Below is a small trained network, with its code and all its weights. Each question gives an input and a class and asks what happens when units are switched off, that is, made to give their printed mean instead of their output.

import numpy as np


def w(rows, s, z=0):
    codes = np.array(rows[::2]) - 128.0
    scale = np.full(codes.shape[1], s)
    scale[-1] = z or s
    return codes * scale


def f(y):
    return y / 2 * (1 + np.tanh(0.7978845608 * (y + 0.044715 * y**3)))


def log_softmax(a):
    a = a - a.max(-1, keepdims=True)
    return a - np.log(np.exp(a).sum(-1, keepdims=True))


def net(x, mask):
    res = np.array(x, float).reshape(1, 6) / 4 @ E
    y = f(res @ A[0][:, :-1].T + A[0][:, -1])
    res = res + np.where(mask, y, B[0][:, -1]) @ B[0][:, :-1]
    return log_softmax(res[-1] @ U[:, :-1].T + U[:, -1])


A, B = {}, {}
E = w([
[123,252,98,116,118,136,135,133,135,107,115,135],'x0',
[103,131,131,133,108,149,114,255,129,146,128,132],'x1',
[128,128,128,128,128,128,128,128,128,128,127,128],'x2',
[128,128,128,128,128,128,128,128,128,128,128,128],'x3',
[148,129,127,141,135,117,107,130,126,129,122,246],'x4',
[128,128,128,128,128,128,128,128,127,128,126,128],'x5',
],0.015)
A[0] = w([
[117,241,123,124,124,137,136,125,121,110,125,26,121],'n0',
[104,35,139,131,121,137,130,198,128,145,138,136,120],'n1',
[110,177,128,125,127,143,129,172,132,127,121,133,54],'n2',
[137,71,132,128,130,124,135,77,132,133,132,130,206],'n3',
[135,38,132,128,142,114,128,141,139,133,144,12,253],'n4',
[128,68,132,132,133,117,108,213,127,138,130,116,137],'n5',
[117,134,139,123,121,129,132,218,136,145,143,39,124],'n6',
[130,179,117,131,127,137,110,117,129,126,132,182,87],'n7',
[137,59,129,139,126,131,105,119,134,134,134,218,137],'n8',
[114,180,120,127,130,141,123,216,137,124,115,118,55],'n9',
[155,128,129,122,136,107,135,60,136,125,140,209,124],'n10',
[114,80,134,132,134,145,129,119,122,147,127,73,207],'n11',
[134,114,126,121,135,127,130,123,128,124,135,139,124],'n12',
[135,30,139,129,133,127,129,29,134,128,129,127,255],'n13',
[128,114,128,126,123,130,124,136,130,130,137,128,127],'n14',
[123,130,129,137,133,123,115,224,132,141,121,222,5],'n15',
[143,201,107,122,118,120,140,48,135,113,124,133,114],'n16',
[133,153,122,124,130,130,138,156,115,120,119,84,109],'n17',
[127,128,127,122,128,130,129,121,127,128,125,130,122],'n18',
[129,160,126,128,127,121,127,152,132,121,131,154,80],'n19',
[121,135,134,118,130,124,141,90,133,119,136,95,153],'n20',
[144,207,125,128,142,117,124,132,136,124,142,224,40],'n21',
[136,57,139,129,130,120,125,131,124,136,122,191,107],'n22',
[130,151,133,130,140,114,144,25,135,136,141,30,229],'n23',
[132,153,144,136,134,115,111,64,111,128,137,166,123],'n24',
[131,82,143,137,138,121,125,130,127,137,128,181,107],'n25',
[132,107,136,131,142,114,130,95,123,140,133,121,170],'n26',
],0.012,0.0033)
B[0] = w([
[119,123,71,124,163,118,135,161,163,97,117,2,210],'n0',
[141,91,168,127,154,193,116,83,117,158,108,100,216],'n1',
[114,149,113,126,90,94,126,157,132,117,135,122,162],'n2',
[120,160,106,129,119,92,114,164,124,126,146,155,185],'n3',
[94,129,147,133,25,158,131,85,101,129,115,203,250],'n4',
[122,101,168,126,135,176,110,85,121,174,106,97,205],'n5',
[102,158,113,144,89,103,154,91,144,222,144,109,215],'n6',
[127,123,134,132,96,130,164,103,123,94,122,175,175],'n7',
[162,134,133,122,218,110,102,150,126,168,153,122,203],'n8',
[90,152,105,129,77,66,120,162,131,151,160,115,188],'n9',
[134,162,118,144,160,108,178,85,142,178,147,171,202],'n10',
[108,122,138,129,72,139,134,116,119,120,126,173,191],'n11',
[136,135,136,126,134,115,123,128,131,140,125,135,133],'n12',
[113,180,79,133,107,55,102,196,122,110,165,169,233],'n13',
[131,129,138,134,129,135,123,126,120,138,127,124,134],'n14',
[155,88,185,109,107,149,49,193,94,70,128,124,205],'n15',
[141,98,126,127,158,176,173,72,141,93,93,115,198],'n16',
[125,133,103,125,118,112,145,131,139,150,132,92,154],'n17',
[132,133,128,129,133,131,132,131,128,123,123,129,128],'n18',
[129,136,130,130,97,122,124,138,128,103,121,140,150],'n19',
[129,117,134,119,132,135,120,139,131,84,112,119,157],'n20',
[130,134,146,133,77,132,158,92,109,73,118,216,208],'n21',
[147,125,137,122,198,119,109,148,131,150,144,96,186],'n22',
[151,77,145,108,130,173,86,178,115,23,98,99,220],'n23',
[122,136,127,135,158,124,177,88,147,142,129,150,177],'n24',
[147,127,135,129,182,122,111,145,131,141,134,107,171],'n25',
[122,135,120,130,126,111,129,151,129,111,137,145,157],'n26',
],0.026,0.017)
U = w([
[107,137,148,116,38,105,94,187,77,60,134,193,233],'0',
[89,107,161,164,80,179,166,2,121,202,100,136,192],'1',
[150,201,88,157,205,42,135,166,154,174,188,138,158],'2',
[181,52,176,92,203,177,84,153,119,143,110,74,63],'3',
[164,64,112,86,190,177,141,145,164,74,77,57,165],'4',
[87,191,77,144,116,47,139,170,177,190,163,59,11],'5',
[140,133,134,166,134,162,222,2,142,116,94,188,57],'6',
],0.0058,0.0011)

Each question gives the input, the list of numbers given to net, and the class t.
The units are the neurons (one row each of A and B). Each row of codes is followed by its name. A weight is (code - 128) times the scale printed after its matrix; where a second scale follows, it is the last column's (A, B and U).
mask holds one flag per neuron, in row order. A switched-off neuron (its flag False) gives its mean, the last column of its row in B, instead of its output. The means were averaged over made-up inputs and are rounded, as every weight is.
A unit's drop is (log p(t) with every unit on - log p(t) with that unit switched off) / (log p(t) with every unit on - log p(t) with every unit switched off).
The circuit of an input: a set's keep is (log p(t) with only the set's units on - log p(t) with every unit switched off) / (log p(t) with every unit on - log p(t) with every unit switched off). Starting from the 12 units with the biggest drops (on a tie, the unit counted first), units are removed one at a time, each time the one whose removal leaves the highest keep (on an exact tie, the one counted first), for as long as the keep stays at least 0.8.
circuit, biggest first: the units of the circuit, biggest drop first
most important unit: the unit with the biggest drop
k most important neurons: the k neurons with the biggest drops, biggest first
drop of u: that unit's drop, to one decimal
input [0,3,0,4,2,4], class 3: circuit, biggest first : [n4]
input [0,-8,6,8,8,-4], class 2: 2 most important neurons : [n13, n8]
input [1,1,-3,8,-7,6], class 5: 3 most important neurons : [n0, n6, n1]
input [6,3,-6,3,0,5], class 5: 2 most important neurons : [n0, n4]
input [-7,0,6,-5,5,6], class 2: 2 most important neurons : [n13, n23]
input [4,0,-3,-2,7,-4], class 6: 2 most important neurons : [n13, n10]
input [-6,6,-7,1,0,5], class 1: 3 most important neurons : [n4, n23, n6]
input [-3,0,-5,0,1,-2], class 2: 2 most important neurons : [n23, n15]
input [2,0,-4,1,4,-6], class 6: 2 most important neurons : [n13, n23]
input [7,-1,0,-8,0,-3], class 4: 2 most important neurons : [n0, n4]
input [-6,-8,4,6,1,-7], class 2: 2 most important neurons : [n10, n8]
input [-1,0,-2,7,3,2], class 2: drop of n23 : 0.3
input [2,-1,-1,-8,-6,-8], class 4: drop of n0 : 0.1
input [1,-3,7,-8,-6,-5], class 4: drop of n0 : 0.9
input [6,-1,-1,-5,8,-6], class 6: drop of n12 : 0.0
input [5,-5,-5,3,0,1], class 4: most important unit : n23
